Below are the code and all the weights of a small trained network. Each question names an input and a class and asks about switching units off, where a switched-off unit gives its printed mean instead of its output.

import numpy as np


def w(rows, s, z=0):
    codes = np.array(rows[::2]) - 128.0
    scale = np.full(codes.shape[1], s)
    scale[-1] = z or s
    return codes * scale


def f(y):
    return y / 2 * (1 + np.tanh(0.7978845608 * (y + 0.044715 * y**3)))


def log_softmax(a):
    a = a - a.max(-1, keepdims=True)
    return a - np.log(np.exp(a).sum(-1, keepdims=True))


def net(x, mask):
    res = np.array(x, float).reshape(1, 6) / 4 @ E
    y = f(res @ A[0][:, :-1].T + A[0][:, -1])
    res = res + np.where(mask, y, B[0][:, -1]) @ B[0][:, :-1]
    return log_softmax(res[-1] @ U[:, :-1].T + U[:, -1])


A, B = {}, {}
E = w([
[113,185,248,166,108,239],'x0',
[138,117,136,130,130,134],'x1',
[127,117,223,20,98,67],'x2',
[208,144,123,183,26,52],'x3',
[146,106,136,129,124,144],'x4',
[123,134,128,130,133,119],'x5',
],0.014)
A[0] = w([
[89,47,56,51,234,126,237],'n0',
[159,122,163,54,85,36,81],'n1',
[160,107,69,169,104,57,184],'n2',
[108,144,30,189,172,203,253],'n3',
[170,206,204,196,74,124,9],'n4',
[137,109,220,10,101,81,215],'n5',
[89,153,206,49,107,160,89],'n6',
[57,168,191,142,180,209,132],'n7',
[170,199,142,176,73,159,169],'n8',
],0.012,0.0061)
B[0] = w([
[163,220,200,67,170,125,237],'n0',
[53,119,220,169,10,117,212],'n1',
[165,71,83,212,122,68,213],'n2',
[192,124,189,160,117,150,251],'n3',
[163,217,134,54,161,115,194],'n4',
[12,168,85,88,94,120,235],'n5',
[79,151,54,110,139,189,192],'n6',
[64,47,142,221,83,205,224],'n7',
[184,185,157,135,149,79,197],'n8',
],0.012,0.022)
U = w([
[196,193,172,115,194,145,196],'0',
[74,51,198,188,16,145,189],'1',
[93,214,151,10,110,117,137],'2',
[22,71,54,124,113,178,4],'3',
[184,32,30,176,99,82,71],'4',
],0.011,0.0037)

Each question gives the input, the list of numbers given to net, and the class t.
The units are the neurons (one row each of A and B). Each row of codes is followed by its name. A weight is (code - 128) times the scale printed after its matrix; where a second scale follows, it is the last column's (A, B and U).
mask holds one flag per neuron, in row order. A switched-off neuron (its flag False) gives its mean, the last column of its row in B, instead of its output. The means were averaged over made-up inputs and are rounded, as every weight is.
A unit's drop is (log p(t) with every unit on - log p(t) with that unit switched off) / (log p(t) with every unit on - log p(t) with every unit switched off).
The circuit of an input: a set's keep is (log p(t) with only the set's units on - log p(t) with every unit switched off) / (log p(t) with every unit on - log p(t) with every unit switched off). Starting from all 9 units, units are removed one at a time, each time the one whose removal leaves the highest keep (on an exact tie, the one counted first), for as long as the keep stays at least 0.8.
circuit, biggest first: the units of the circuit, biggest drop first
most important unit: the unit with the biggest drop
k most important neurons: the k neurons with the biggest drops, biggest first
drop when u is switched off: that unit's drop, to one decimal
input [-8,6,-2,1,-7,-4], class 4: circuit, biggest first -> n2
input [4,1,8,0,1,-1], class 3: circuit, biggest first -> n0; n6
input [2,2,2,0,2,1], class 3: circuit, biggest first -> n0; n3; n1
input [-5,7,0,-5,-6,5], class 0: 2 most important neurons -> n5; n1
input [-1,4,3,0,2,1], class 2: 2 most important neurons -> n7; n2
input [0,-5,1,-3,5,4], class 2: 2 most important neurons -> n2; n1
input [5,8,1,-1,3,-5], class 3: circuit, biggest first -> n1; n3; n0
input [-1,-7,-5,1,3,-6], class 4: circuit, biggest first -> n0; n1
input [-4,-5,8,1,2,-1], class 1: 3 most important neurons -> n1; n4; n8
input [8,-3,1,2,4,6], class 2: 2 most important neurons -> n4; n3
input [5,7,-2,1,-7,3], class 0: 2 most important neurons -> n1; n4
input [7,-1,4,0,-3,-5], class 3: 3 most important neurons -> n7; n0; n6
input [6,-8,1,-7,-8,-1], class 3: 2 most important neurons -> n6; n1
input [0,7,-7,4,4,3], class 4: most important unit -> n0
input [5,-7,2,0,-5,-2], class 3: 2 most important neurons -> n0; n7
input [8,-5,3,0,-8,7], class 3: 3 most important neurons -> n7; n0; n6
input [4,-4,-1,1,4,4], class 0: 2 most important neurons -> n1; n5
input [-3,-5,-8,1,-2,-7], class 4: 2 most important neurons -> n2; n4
input [-4,2,0,8,8,-1], class 4: 2 most important neurons -> n2; n7
input [6,2,5,2,8,7], class 2: circuit, biggest first -> n4
input [-1,6,-6,2,-5,2], class 4: 2 most important neurons -> n0; n1
input [7,-2,1,5,1,-7], class 2: drop when n7 is switched off -> 0.0
input [-6,0,-4,2,-4,-5], class 4: drop when n2 is switched off -> 1.3
input [3,2,0,5,0,-4], class 0: drop when n5 is switched off -> 0.4
input [-2,5,0,3,1,-2], class 4: drop when n7 is switched off -> 0.3
